Here is a tiny trained network, its code and every weight. The questions are about switching its units off for an input and a class, where a switched-off unit gives its printed mean instead of its output.

import numpy as np


def w(rows, s, z=0):
    codes = np.array(rows[::2]) - 128.0
    scale = np.full(codes.shape[1], s)
    scale[-1] = z or s
    return codes * scale


def f(y):
    return y / 2 * (1 + np.tanh(0.7978845608 * (y + 0.044715 * y**3)))


def log_softmax(a):
    a = a - a.max(-1, keepdims=True)
    return a - np.log(np.exp(a).sum(-1, keepdims=True))


def net(x, mask):
    res = np.array(x, float).reshape(1, 7) / 4 @ E
    y = f(res @ A[0][:, :-1].T + A[0][:, -1])
    res = res + np.where(mask, y, B[0][:, -1]) @ B[0][:, :-1]
    return log_softmax(res[-1] @ U[:, :-1].T + U[:, -1])


A, B = {}, {}
E = w([
[133,133,126,121,129,126,142,129,131],'x0',
[118,107,150,126,123,113,91,163,119],'x1',
[127,181,112,135,199,173,129,154,125],'x2',
[8,177,57,113,135,41,122,111,53],'x3',
[229,91,136,190,221,37,173,86,128],'x4',
[118,90,152,1,208,110,45,52,151],'x5',
[231,181,147,97,66,102,48,107,26],'x6',
],0.0087)
A[0] = w([
[132,108,119,45,201,127,114,97,173,4],'n1',
[35,76,128,190,151,131,162,118,226,11],'n2',
[188,96,118,149,189,71,155,115,113,112],'n3',
[108,109,174,89,174,135,150,76,113,65],'n4',
[129,176,120,248,68,115,189,202,123,121],'n5',
[221,225,137,136,91,91,101,112,42,157],'n6',
[180,167,103,135,129,150,161,177,125,63],'n7',
[67,198,123,119,120,52,146,95,128,69],'n8',
[68,77,123,147,182,116,193,156,159,11],'n9',
[119,109,145,24,175,123,55,47,164,91],'n10',
[48,132,56,135,164,51,110,128,44,46],'n11',
[212,60,154,128,127,225,110,149,177,165],'n12',
[89,125,119,153,130,109,123,118,93,87],'n13',
[151,124,161,119,110,144,136,125,159,122],'n14',
[63,164,128,55,62,210,111,112,135,78],'n15',
[173,123,130,161,214,14,135,117,137,60],'n16',
[99,120,94,93,117,198,97,109,158,70],'n17',
],0.011,0.0016)
B[0] = w([
[141,48,109,186,113,129,168,78,111,206],'n1',
[164,141,72,17,145,181,54,151,91,225],'n2',
[20,196,128,123,65,84,153,154,129,217],'n3',
[139,131,119,184,119,122,131,97,90,171],'n4',
[121,3,121,237,164,115,155,98,102,245],'n5',
[154,102,56,15,142,199,54,155,103,241],'n6',
[85,84,150,137,104,96,110,100,139,161],'n7',
[151,140,208,148,140,153,102,84,199,191],'n8',
[179,128,98,48,83,151,51,133,81,203],'n9',
[128,4,94,197,159,170,119,148,110,254],'n10',
[162,168,205,125,153,156,179,48,218,231],'n11',
[126,201,208,109,167,115,153,30,208,220],'n12',
[137,103,165,129,171,117,132,119,174,153],'n13',
[134,173,129,143,164,159,150,137,158,150],'n14',
[88,213,104,139,94,24,188,197,100,229],'n15',
[103,204,139,153,83,75,161,234,106,240],'n16',
[134,140,169,163,83,83,120,167,112,175],'n17',
],0.012,0.013)
U = w([
[127,2,94,246,145,117,139,71,50,21],'0',
[156,186,223,105,159,134,141,8,218,151],'1',
[165,131,60,15,122,157,33,115,46,254],'2',
[75,209,119,165,74,20,181,194,57,107],'3',
],0.0085,0.001)

Each question gives the input, the list of numbers given to net, and the class t.
The units are the neurons (one row each of A and B). Each row of codes is followed by its name. A weight is (code - 128) times the scale printed after its matrix; where a second scale follows, it is the last column's (A, B and U).
mask holds one flag per neuron, in row order. A switched-off neuron (its flag False) gives its mean, the last column of its row in B, instead of its output. The means were averaged over made-up inputs and are rounded, as every weight is.
A unit's drop is (log p(t) with every unit on - log p(t) with that unit switched off) / (log p(t) with every unit on - log p(t) with every unit switched off).
The circuit of an input: a set's keep is (log p(t) with only the set's units on - log p(t) with every unit switched off) / (log p(t) with every unit on - log p(t) with every unit switched off). Starting from the 12 units with the biggest drops (on a tie, the unit counted first), units are removed one at a time, each time the one whose removal leaves the highest keep (on an exact tie, the one counted first), for as long as the keep stays at least 0.8.
units of the circuit, in order: the units of the circuit, biggest drop first
k most important neurons: the k neurons with the biggest drops, biggest first
drop of u: that unit's drop, to one decimal
input [-7,-8,-2,-3,6,3,5], class 3: 2 most important neurons -> (n16, n3)
input [-2,7,-1,-5,-5,-3,-1], class 1: units of the circuit, in order -> (n12)
input [2,8,-2,-7,7,-4,8], class 2: 4 most important neurons -> (n6, n11, n15, n8)
input [-4,7,-2,7,-2,5,-3], class 1: 2 most important neurons -> (n11, n5)
input [-8,5,-6,-5,8,7,0], class 3: 4 most important neurons -> (n16, n3, n5, n12)
input [-4,8,-2,6,-6,7,3], class 0: 2 most important neurons -> (n10, n12)
input [-3,-6,4,-7,7,8,-7], class 0: 4 most important neurons -> (n10, n1, n11, n4)
input [-8,5,-8,2,5,-4,-2], class 3: 4 most important neurons -> (n10, n16, n1, n3)
input [2,-6,-8,3,-8,6,-8], class 2: 4 most important neurons -> (n2, n9, n16, n5)
input [-2,-8,-6,6,-1,5,-7], class 2: 3 most important neurons -> (n2, n9, n12)
input [7,-6,-5,-4,-2,-2,2], class 1: 2 most important neurons -> (n10, n12)
input [2,5,4,5,8,6,2], class 3: 3 most important neurons -> (n16, n3, n5)
input [-1,-6,-4,6,1,5,-3], class 1: 2 most important neurons -> (n11, n5)
input [2,-1,-3,6,-6,-5,1], class 1: units of the circuit, in order -> (n11)
input [3,-5,-1,-3,1,-5,7], class 2: 2 most important neurons -> (n6, n10)
input [4,3,-1,-1,-6,-7,-6], class 0: drop of n16 -> 0.2
input [-1,-3,-6,2,-3,3,-5], class 2: drop of n2 -> 0.6
input [5,-6,-2,5,7,-3,-1], class 3: drop of n12 -> 0.1
